Below is a small trained network, with its code and all its weights. Each question gives an input and a target symbol and asks what happens when units are switched off, that is, made to give their printed mean instead of their output.

import numpy as np


def w(rows, s, z=0):
    codes = np.array(rows[::2]) - 128.0
    scale = np.full(codes.shape[1], s)
    scale[-1] = z or s
    return codes * scale


def norm(h):
    return h / np.sqrt((h * h).mean(-1, keepdims=True) + 1e-5)


def f(y):
    return np.maximum(y, 0)


def softmax(a):
    e = np.exp(a - a.max(-1, keepdims=True))
    return e / e.sum(-1, keepdims=True)


def log_softmax(a):
    a = a - a.max(-1, keepdims=True)
    return a - np.log(np.exp(a).sum(-1, keepdims=True))


def net(x, mask):
    ids = ['ΔΞΣαβγεζηθλπ'.index(c) for c in x.split()]
    T = len(ids)
    res = E[ids] + P[:T]
    u = 0
    for l in range(3):
        q, k, v = (norm(res) @ M[l].T for M in (Q, K, V))
        z = softmax(np.where(np.tri(T) > 0, q @ k.T / 3**0.5, -1e9)) @ v
        res = res + np.where(mask[u], z, O[l][:, -1]) @ O[l][:, :-1]
        u += 1
        y = f(norm(res) @ A[l][:, :-1].T + A[l][:, -1])
        res = res + np.where(mask[u : u + 4], y, B[l][:, -1]) @ B[l][:, :-1]
        u += 4
    return log_softmax(norm(res)[-1] @ U[:, :-1].T + U[:, -1])


Q, K, V, O, A, B = {}, {}, {}, {}, {}, {}
E = w([
[133,123,118,96],'Δ',
[140,117,132,144],'Ξ',
[128,64,112,153],'Σ',
[171,137,136,109],'α',
[124,156,163,133],'β',
[106,126,127,106],'γ',
[55,252,122,107],'ε',
[156,85,99,111],'ζ',
[118,113,96,124],'η',
[152,129,101,99],'θ',
[109,158,122,163],'λ',
[179,117,70,130],'π',
],0.026)
P = w([
[151,186,107,185],'0',
[27,233,155,107],'1',
[74,222,149,146],'2',
[30,81,1,149],'3',
[185,164,201,193],'4',
[24,197,168,235],'5',
],0.0068)
Q[0] = w([
[1,32,164,123],'L0H1',
[77,202,140,77],'L0H1',
[119,216,50,95],'L0H1',
],0.0078)
K[0] = w([
[200,252,133,3],'L0H1',
[89,132,142,188],'L0H1',
[150,106,72,65],'L0H1',
],0.0069)
V[0] = w([
[101,146,1,153],'L0H1',
[114,87,105,217],'L0H1',
[112,23,139,129],'L0H1',
],0.0084)
O[0] = w([
[51,160,87,99,255],'L0H1',
[2,164,236,153,148],'L0H1',
[137,101,123,188,41],'L0H1',
],0.0079,0.0055)
A[0] = w([
[164,61,211,83,232],'L0N1',
[149,186,255,139,31],'L0N2',
[223,44,159,116,5],'L0N3',
[192,178,73,151,140],'L0N4',
],0.0066,0.0013)
B[0] = w([
[213,132,22,233,153],'L0N1',
[202,124,43,185,241],'L0N2',
[162,116,172,64,151],'L0N3',
[91,98,254,172,252],'L0N4',
],0.0075,0.0026)
Q[1] = w([
[134,43,129,183],'L1H1',
[127,110,253,154],'L1H1',
[189,157,164,144],'L1H1',
],0.0083)
K[1] = w([
[142,218,194,61],'L1H1',
[121,113,66,127],'L1H1',
[69,110,174,1],'L1H1',
],0.009)
V[1] = w([
[88,42,56,117],'L1H1',
[210,103,133,80],'L1H1',
[125,106,90,2],'L1H1',
],0.0095)
O[1] = w([
[44,35,225,162,102],'L1H1',
[170,75,68,106,3],'L1H1',
[3,128,48,29,94],'L1H1',
],0.0076,0.004)
A[1] = w([
[140,181,140,165,146],'L1N1',
[34,219,77,106,206],'L1N2',
[128,16,253,95,50],'L1N3',
[36,148,128,41,7],'L1N4',
],0.0076,0.0019)
B[1] = w([
[50,123,68,22,188],'L1N1',
[167,179,153,118,254],'L1N2',
[254,129,158,76,138],'L1N3',
[115,128,161,131,184],'L1N4',
],0.0092,0.0076)
Q[2] = w([
[110,193,174,98],'L2H1',
[176,229,165,165],'L2H1',
[69,164,255,105],'L2H1',
],0.0097)
K[2] = w([
[134,108,45,198],'L2H1',
[119,71,113,127],'L2H1',
[133,152,2,113],'L2H1',
],0.0076)
V[2] = w([
[228,64,235,134],'L2H1',
[77,31,67,62],'L2H1',
[184,147,2,84],'L2H1',
],0.011)
O[2] = w([
[224,184,162,66,2],'L2H1',
[120,158,6,20,42],'L2H1',
[164,162,2,221,171],'L2H1',
],0.0092,0.008)
A[2] = w([
[110,150,157,248,144],'L2N1',
[76,153,182,123,66],'L2N2',
[58,121,67,116,251],'L2N3',
[122,129,101,54,104],'L2N4',
],0.012,0.0024)
B[2] = w([
[119,84,61,177,244],'L2N1',
[151,161,78,89,173],'L2N2',
[231,1,167,87,212],'L2N3',
[161,156,214,154,142],'L2N4',
],0.011)
U = w([
[126,147,88,45,79],'Δ',
[178,144,201,195,64],'Ξ',
[133,132,215,119,130],'Σ',
[199,182,102,104,253],'α',
[187,180,133,160,39],'β',
[121,101,140,57,164],'γ',
[60,247,106,85,120],'ε',
[143,141,183,63,252],'ζ',
[49,129,159,80,126],'η',
[119,145,102,64,80],'θ',
[74,182,144,180,33],'λ',
[95,77,146,154,134],'π',
],0.015,0.0036)

Each question gives the input, a string of symbols that net reads in full, and the target symbol t.
The units are the heads (3 rows each of Q, K, V and O) and the neurons (one row each of A and B). Each row of codes is followed by its name. A weight is (code - 128) times the scale printed after its matrix; where a second scale follows, it is the last column's (O, A, B and U).
mask holds one flag per unit, layer by layer, with each layer's heads first. A switched-off unit (its flag False) gives its mean, the last column of its rows in O or B, instead of its output. The means were averaged over made-up inputs and are rounded, as every weight is.
A unit's drop is (log p(t) with every unit on - log p(t) with that unit switched off) / (log p(t) with every unit on - log p(t) with every unit switched off).
The circuit of an input: a set's keep is (log p(t) with only the set's units on - log p(t) with every unit switched off) / (log p(t) with every unit on - log p(t) with every unit switched off). Starting from the 12 units with the biggest drops (on a tie, the unit counted first), units are removed one at a time, each time the one whose removal leaves the highest keep (on an exact tie, the one counted first), for as long as the keep stays at least 0.8.
circuit, biggest first: the units of the circuit, biggest drop first
top k neurons: the k neurons with the biggest drops, biggest first
top k neurons in layer l: the k neurons of layer l with the biggest drops, biggest first
input λ π ζ, target λ: circuit, biggest first : L2N3; L1N2; L0H1; L1H1
input Σ π Σ, target Σ: circuit, biggest first : L2H1; L1H1; L0H1
input ζ λ ζ, target ζ: circuit, biggest first : L2H1; L1H1; L0H1
input η ζ π, target η: circuit, biggest first : L1H1; L2H1; L0H1
input α γ γ, target α: circuit, biggest first : L2H1; L0H1
input η α α, target η: circuit, biggest first : L2H1; L1H1
input Ξ Δ Σ Σ, target Ξ: circuit, biggest first : L1H1; L2H1
input ζ α α α, target ζ: circuit, biggest first : L2H1; L0H1; L1H1
input γ α η β, target γ: circuit, biggest first : L1H1; L0H1; L2N3
input α Ξ Ξ, target α: circuit, biggest first : L0H1; L1H1
input ζ Σ γ, target ζ: circuit, biggest first : L2H1; L0H1; L1H1
input π η α, target π: top 3 neurons : L1N1; L2N3; L0N4
input Ξ η γ Ξ, target Ξ: top neuron in layer 0 : L0N2
input λ ζ η, target λ: top 2 neurons : L1N2; L2N3
input π π β, target π: top 2 neurons : L1N1; L2N3
input α α π π β, target α: top neuron : L0N2
input π ζ α, target π: top 3 neurons : L1N1; L1N4; L2N3
input ζ γ ζ, target ζ: top 2 neurons in layer 1 : L1N3; L1N1
input α α α π θ θ, target α: top 2 neurons in layer 1 : L1N2; L1N1
input λ α α, target λ: top neuron : L2N3
input λ η ζ, target λ: top 2 neurons in layer 2 : L2N3; L2N2
input α π π θ, target α: top 2 neurons : L0N4; L1N1
